How the states are linked:
state | λ η π κ σ ζ
J888 | none none J209 none J53 J870
J121 | J942 none J341 J546 J22 J326
J220 | J579 J465 J267 none J275 none
J653 | J627 none none J368 J961 J613
J181 | J193 J576 J172 J143 J949 none
J706 | J81 J583 J51 J949 J920 none
J618 | J914 J218 J408 J193 J81 J172
J292 | J222 J531 J246 J261 J326 J119
J81 | J583 J207 J468 J760 J61 J706
J101 | none none J90 J614 J767 J216
J369 | J659 J961 none J956 J345 J616
J942 | none none J383 J776 J792 J121
J722 | J858 J261 J66 none J579 J762
J835 | J425 J561 J576 none J790 J52
J225 | J112 none none J927 J653 J291
J776 | none none J942 none J485 J546
J616 | J369 J659 none J575 J36 J179
J52 | J835 J425 J193 none J148 J143
J148 | J790 J17 J760 none J722 J539
J64 | J22 J792 J634 J213 J24 J516
J170 | J36 J345 none J372 J123 none
J199 | none none none J383 J471 J961
J30 | J326 J121 J956 J465 J516 J339
J22 | J792 none J49 J46 J645 J64
J47 | J45 J113 none J914 J167 J408
J36 | J345 J519 none J756 J408 J170
J971 | J563 J209 J207 J17 J292 J853
J49 | J877 none J692 J22 J216 J634
J250 | J634 J49 J345 J516 J914 J756
J66 | J119 J292 J61 J722 J339 J185
J267 | J339 J30 J31 J220 J536 none
J583 | J207 J927 J167 J853 J972 J81
J471 | none none none J877 J90 J692
J465 | J435 J546 J30 none J281 J579
J31 | J575 J956 J179 J267 J372 none
J281 | J213 J46 J516 none J835 J556
J370 | J613 J653 none J972 J369 J122
J627 | none none none J139 J199 J653
J659 | J961 J199 none J42 J519 J369
J949 | J760 J853 J706 J539 J185 none
J519 | J692 J471 none J634 J45 J345
J575 | J956 J42 J616 J339 J756 J31
J113 | J90 none none J216 J225 J45
J218 | J216 J101 J45 J24 J207 J914
J613 | J653 J627 none J246 J659 J370
J425 | J561 J703 J24 none J17 J835
J531 | none none J139 J53 J942 J222
J692 | J471 none none J49 J113 J519
J167 | J291 J225 none J583 J370 J468
J90 | none none none J101 J112 J113
J870 | J888 none J563 none J602 J17
J576 | J24 J645 J914 J835 J853 J193
J123 | J408 J47 none J172 J51 none
J561 | J703 none J645 none J870 J425
J756 | J250 J634 J36 J429 J618 J372
J634 | J49 J877 J519 J64 J218 J250
J193 | J576 J24 J618 J52 J760 J181
J435 | J546 J776 J326 none J213 J465
J485 | none none J792 none J703 J46
J339 | J30 J326 J575 J579 J429 J267
J614 | none none J101 J703 J209 J645
J372 | J756 J250 J170 J536 J172 none
J920 | J61 J972 J50 J185 J31 none
J122 | J370 J613 none J61 J616 J50
J408 | J47 J45 none J618 J468 J123
J216 | J101 none J113 J645 J927 J218
J563 | J209 none J927 J870 J222 J971
J468 | J167 J291 none J81 J122 J51
J45 | J113 J90 none J218 J291 J47
J645 | J614 none J216 J561 J563 J24
J291 | J225 J112 none J207 J613 J167
J24 | J645 J614 J218 J425 J971 J576
J112 | none none none J767 J627 J225
J536 | J429 J516 J372 J275 J181 none
J853 | J971 J563 J583 J790 J119 J760
J207 | J927 J767 J291 J971 J246 J583
J119 | J292 J222 J972 J858 J30 J66
J767 | none none J112 J209 J139 J927
J172 | J618 J914 J123 J181 J706 none
J762 | J722 J858 J185 none J220 none
J51 | J468 J167 none J706 J50 none
J222 | J531 none J368 J602 J121 J292
J50 | J122 J370 none J920 J179 none
J53 | none none J531 none J776 J602
J792 | none none J877 J485 J614 J22
J368 | J139 none J653 J222 J341 J246
J383 | none none J199 J942 J877 J341
J539 | J148 J790 J949 none J762 none
J326 | J121 J942 J42 J435 J64 J30
J956 | J42 J341 J369 J30 J250 J575
J341 | J383 none J961 J121 J49 J42
J546 | J776 none J121 none J46 J435
J42 | J341 J383 J659 J326 J634 J956
J790 | J17 J870 J853 none J858 J148
J961 | J199 none none J341 J692 J659
J972 | J246 J368 J370 J119 J956 J61
J179 | J616 J369 none J31 J170 none
J139 | none none J627 J531 J383 J368
J927 | J767 none J225 J563 J368 J207
J858 | J261 J602 J119 none J465 J722
J703 | none none J614 none J888 J561
J17 | J870 J888 J971 none J261 J790
J213 | J46 J485 J64 none J425 J281
J345 | J519 J692 none J250 J47 J36
J209 | none none J767 J888 J531 J563
J877 | none none J471 J792 J101 J49
J143 | J52 J835 J181 none J539 none
J46 | J485 none J22 none J561 J213
J275 | J556 J281 J536 none J143 none
J914 | J218 J216 J47 J576 J583 J618
J185 | J66 J119 J920 J762 J267 none
J246 | J368 J139 J613 J292 J42 J972
J61 | J972 J246 J122 J66 J575 J920
J602 | J53 none J222 none J546 J261
J556 | J281 J213 J429 none J52 J275
J429 | J516 J64 J756 J556 J193 J536
J516 | J64 J22 J250 J281 J576 J429
J579 | J465 J435 J339 none J556 J220
J261 | J602 J53 J292 none J435 J858
J760 | J853 J971 J81 J148 J66 J949

In the rows, 493 means zero.

The rows follow the links: the fewer symbols apart two states are, the more alike their rows tend to be.

Some states and rows for them; each showing differs a little:
J531 -> 402 680 414 254 500 632 360 370 417 531 505 550 859 711 502 530 378 495 679 684 617 673 669 548 565 567 321 423 368 342 377 554 654 420 376 282 533 485 561 609 563 570 712 386 416 667 419 382 352 523
J627 -> 383 696 663 282 344 574 374 544 436 389 631 442 591 625 431 588 457 474 597 581 231 761 736 564 488 625 501 467 289 359 449 557 702 461 573 388 322 444 559 721 622 664 491 364 572 526 559 619 331 676
J942 -> 486 673 604 321 543 655 461 368 352 581 571 578 933 689 324 445 301 460 612 485 599 611 703 457 562 626 250 542 539 452 325 429 555 422 444 384 516 567 469 776 520 560 753 473 384 546 497 340 461 404
J634 -> 551 660 628 657 532 523 603 698 332 578 575 528 564 457 350 543 326 351 285 261 436 403 457 133 349 537 551 610 507 622 431 284 454 588 517 497 748 573 438 647 584 320 660 625 389 407 350 499 731 499
J222 -> 347 568 395 365 461 638 299 450 442 487 477 617 800 606 459 683 286 444 648 666 689 677 639 579 601 503 270 503 357 372 476 572 636 409 352 235 567 540 445 543 538 472 651 416 436 686 390 339 315 503
J113 -> 442 746 675 456 395 411 614 731 581 486 617 328 496 556 502 363 512 392 553 582 254 440 348 201 346 621 732 398 369 283 435 580 603 577 708 636 473 522 395 544 594 701 500 471 395 337 529 767 549 554
J225 -> 324 671 577 382 336 486 437 693 529 400 619 336 429 561 568 540 523 391 556 680 252 629 449 426 455 573 712 308 216 220 538 711 735 560 597 484 485 467 476 485 654 689 376 365 520 440 520 772 307 642
J22 -> 509 622 490 479 574 550 556 433 448 678 518 630 873 627 349 333 328 388 585 488 729 354 461 287 470 590 286 598 650 422 303 320 484 473 503 481 643 545 342 637 522 544 797 541 247 441 447 372 588 302
J42 -> 424 582 639 601 476 624 445 631 360 494 598 595 563 432 283 800 240 389 312 259 483 555 707 419 473 484 393 729 418 589 550 275 575 527 400 317 668 568 473 705 516 272 615 546 549 538 362 385 580 566
J877 -> 576 834 685 441 546 521 604 550 283 571 602 480 706 630 397 384 337 447 449 373 391 560 629 113 436 675 540 514 347 515 372 352 539 516 562 449 660 574 474 795 586 569 711 517 380 480 509 473 634 471
J193 -> 626 379 211 587 673 373 592 412 579 635 309 485 473 424 670 270 523 549 488 612 720 274 207 403 550 396 457 393 609 602 471 510 298 523 420 575 672 505 464 242 378 369 540 534 345 448 388 410 605 324
J209 -> 456 692 341 260 569 569 437 403 452 597 441 473 795 744 599 390 324 504 705 848 566 687 493 370 556 605 398 358 284 313 349 677 601 483 468 411 624 485 547 503 558 621 666 349 312 673 377 444 332 473
J121 -> 397 596 520 412 523 628 434 401 405 559 513 676 917 598 277 589 290 423 562 448 656 535 684 540 537 502 165 669 600 437 393 375 549 420 415 347 503 561 391 674 510 486 749 477 408 566 491 305 457 384
J292 -> 328 461 332 447 496 603 274 464 487 473 422 624 716 521 498 735 319 389 571 670 789 563 590 700 582 368 251 557 481 389 522 571 570 425 298 259 604 551 433 384 578 366 573 402 459 700 343 331 308 455
J122 -> 380 332 546 560 381 506 362 554 514 295 433 442 148 343 514 745 612 583 411 396 337 592 627 786 515 377 575 533 449 561 691 535 513 445 472 482 296 470 609 400 441 411 183 481 744 517 538 572 417 704
J949 -> 623 305 171 473 684 456 470 239 535 526 293 467 375 451 768 399 571 638 538 644 613 515 427 649 638 396 433 318 483 655 543 617 337 489 370 440 571 428 656 230 380 360 443 481 490 666 433 358 454 456
J563 -> 413 643 281 346 538 528 406 457 565 605 416 507 750 670 641 499 381 405 681 824 706 538 410 443 538 481 422 374 337 265 431 660 597 524 395 351 711 539 426 355 582 545 652 341 329 657 340 463 356 434
J46 -> 440 556 657 457 356 466 614 527 579 528 601 533 730 624 320 295 542 397 621 474 566 316 425 435 472 560 390 619 715 239 269 362 538 429 670 623 281 512 269 638 549 750 617 559 378 260 658 540 498 367
J213 -> 440 423 644 550 392 495 557 570 568 528 528 578 620 463 290 385 562 361 577 396 606 229 337 539 420 502 424 640 805 249 345 392 504 458 638 692 290 529 251 579 501 642 565 594 397 243 639 573 524 415
J90 -> 517 742 695 358 404 423 586 606 453 485 652 381 525 624 478 293 542 453 617 594 220 547 472 239 422 683 679 376 331 338 346 548 611 541 712 589 455 482 486 660 615 740 575 418 380 403 584 733 518 549
J927 -> 430 749 427 430 507 532 471 659 416 526 535 385 490 562 657 630 305 417 490 678 364 668 526 241 460 566 643 322 145 442 579 671 641 587 448 346 816 526 542 468 627 453 556 399 415 657 288 582 490 580
J914 -> 554 557 398 678 590 410 567 700 471 609 457 420 338 386 631 489 416 440 320 457 472 378 235 77 360 467 698 452 371 668 567 471 392 669 497 536 841 538 450 347 502 341 529 509 402 491 277 553 714 467
J468 -> 470 341 429 559 417 376 457 594 584 407 452 390 72 362 686 554 679 619 433 546 287 518 375 621 484 408 775 364 384 492 663 652 497 507 492 611 450 442 558 252 507 502 164 460 617 527 503 696 449 605
J326 -> 424 438 469 521 504 631 414 425 400 574 508 720 777 512 306 630 343 426 517 410 832 488 582 589 540 440 197 738 658 425 425 340 509 390 324 339 557 589 343 563 509 367 693 507 432 567 419 263 498 413
J31 -> 623 388 505 591 621 475 558 378 331 438 436 544 315 366 471 598 450 661 301 215 410 577 672 517 513 458 453 552 547 918 646 297 309 486 366 425 580 431 695 536 368 268 425 622 647 602 491 295 653 515
J920 -> 568 365 378 538 572 524 428 362 389 427 380 477 240 400 575 667 515 693 334 370 405 642 648 607 588 417 528 413 415 820 661 481 355 479 317 363 628 455 702 430 380 289 297 504 652 726 439 359 506 604
J579 -> 467 174 516 538 435 488 462 348 552 373 434 598 411 390 377 503 618 537 487 366 587 403 499 848 532 378 339 650 810 524 482 375 398 362 506 561 140 478 444 459 367 449 355 594 609 404 684 359 474 456
J112 -> 443 787 572 282 379 485 482 574 498 454 631 352 518 688 549 507 525 429 679 710 257 644 555 389 444 688 615 324 237 311 475 666 703 547 604 479 433 477 512 599 618 703 459 365 452 491 549 734 344 628
J139 -> 414 766 592 331 493 633 410 524 320 455 569 475 665 632 441 635 327 508 523 527 327 812 762 379 504 616 444 439 196 491 475 521 663 498 454 300 631 508 609 732 602 521 626 417 497 694 383 485 431 640
J485 -> 524 639 656 328 453 508 598 446 480 578 637 528 754 666 341 215 535 443 696 533 420 446 537 381 484 642 423 510 623 290 236 441 566 445 713 583 263 481 387 717 555 781 678 502 347 321 663 561 493 455

Each walk starts at a row. The symbols on each line, taken left to right, move it on to the next state.
Each answer is a row, close to the row of the state it stands for.
352 305 287 536 525 582 306 368 549 497 375 676 597 436 540 753 345 465 499 644 815 553 554 768 593 340 260 544 494 479 600 552 524 434 255 250 600 487 493 326 463 311 528 435 512 654 341 281 365 460
κ π ζ π: 473 436 433 581 548 557 380 508 364 417 407 487 284 373 554 793 427 631 280 370 452 668 606 592 512 387 532 490 334 766 751 494 446 523 339 283 650 478 635 427 418 247 369 503 694 686 316 392 517 602
η ζ π κ: 372 520 465 612 482 572 307 587 394 428 459 503 356 381 527 861 328 497 319 401 480 673 629 533 520 398 501 546 283 637 719 466 571 555 285 266 690 511 556 440 504 222 474 439 610 682 274 406 442 608
494 746 669 380 506 636 470 552 264 527 621 504 705 613 324 557 320 421 517 380 360 666 802 301 496 665 434 542 299 530 411 345 611 493 509 319 636 531 582 872 579 500 675 563 482 587 449 409 527 569
σ ζ λ σ σ ζ σ: 369 750 591 426 505 638 372 629 349 434 588 529 595 559 433 794 287 400 467 520 428 775 728 429 474 534 465 530 219 475 581 492 663 501 404 212 706 508 565 626 601 398 589 422 551 685 295 466 383 641
σ ζ λ σ: 551 732 690 533 543 525 626 654 307 600 633 521 688 481 356 464 309 371 380 363 416 446 528 84 431 628 535 564 417 575 405 300 529 547 542 467 754 597 462 721 571 449 723 547 363 440 388 477 680 487
440 565 610 578 398 409 601 781 600 478 599 334 290 443 531 439 552 368 464 513 298 350 265 278 336 516 796 428 417 314 520 564 563 608 686 731 512 549 365 430 608 574 402 465 428 282 514 823 538 543
κ κ ζ ζ π: 607 456 368 660 645 415 610 573 449 602 401 390 259 368 681 427 496 545 289 458 438 391 279 199 442 466 649 395 399 699 574 491 334 632 466 583 838 505 565 325 466 312 466 568 459 538 290 531 714 471
π λ σ σ σ ζ: 512 303 675 608 409 458 522 500 424 314 535 477 198 315 328 613 660 559 334 188 323 474 639 689 439 415 497 668 638 654 568 329 464 477 539 539 248 490 515 561 427 433 325 638 742 421 620 501 568 557
458 819 481 345 510 593 494 605 385 516 578 371 644 678 576 494 340 477 585 692 366 699 569 267 507 660 615 329 145 445 483 635 580 572 531 351 716 502 606 599 605 545 634 370 459 626 339 572 425 617
κ κ ζ ζ π: 397 470 212 463 569 552 348 478 610 594 398 517 668 563 694 584 344 402 593 837 779 498 351 497 533 401 455 393 343 328 485 675 578 552 370 394 718 521 418 250 502 456 586 373 342 624 286 428 362 429
π κ π: 404 639 364 559 559 480 415 731 485 557 521 418 421 472 665 708 345 428 430 625 447 627 426 282 436 489 638 366 164 489 632 617 619 642 379 374 834 517 527 384 599 345 511 416 456 652 213 587 493 583
481 501 644 628 543 591 467 643 320 503 533 588 456 335 317 786 288 436 262 201 508 519 687 417 457 423 430 658 543 680 615 257 457 502 364 340 675 535 505 601 483 228 545 625 580 542 356 328 656 504
ζ σ λ π: 552 434 731 683 416 411 620 709 510 475 610 429 289 370 312 484 645 395 327 188 359 281 402 361 427 469 668 645 660 512 487 316 454 549 679 672 353 511 332 558 478 514 375 663 537 233 616 588 651 493
λ ζ ζ: 592 339 656 695 466 366 634 567 481 458 550 416 206 326 402 386 695 486 321 185 351 320 445 430 394 455 630 625 678 665 524 336 353 510 594 678 334 481 446 529 442 464 357 602 625 296 597 563 675 497
628 456 543 714 629 480 652 563 370 552 472 495 388 341 477 465 402 512 249 228 491 397 441 275 419 482 535 596 605 839 542 274 276 542 452 565 688 516 559 495 452 288 480 662 467 440 385 405 774 424
σ ζ σ λ: 509 438 290 599 610 469 458 520 468 467 375 380 216 392 734 622 414 568 351 572 476 560 439 451 480 400 659 333 254 696 695 600 420 608 357 430 772 466 607 280 475 311 355 469 544 676 271 498 573 526
κ η σ σ σ π σ: 548 659 455 605 590 490 618 709 435 624 506 398 482 462 587 512 364 367 358 529 434 432 311 69 390 542 731 430 308 502 527 488 477 663 515 570 887 547 439 401 607 425 589 497 328 457 286 623 636 486
538 483 463 557 567 525 565 483 457 654 489 681 789 538 330 371 326 356 491 431 833 280 378 308 459 521 298 637 720 437 316 333 438 460 468 538 615 549 354 542 513 462 740 573 306 405 412 344 669 282
π ζ σ σ κ: 400 386 150 505 579 485 373 410 595 559 311 521 533 543 706 566 397 464 559 795 756 451 284 595 517 335 414 387 453 468 524 667 476 542 328 428 732 479 465 168 495 363 517 374 389 650 318 439 385 434
κ σ σ: 352 254 595 526 342 490 391 429 591 435 536 639 495 416 247 546 530 434 509 355 693 384 541 812 510 403 348 724 800 401 449 386 534 343 513 511 154 487 332 490 470 486 418 595 600 408 657 452 441 440
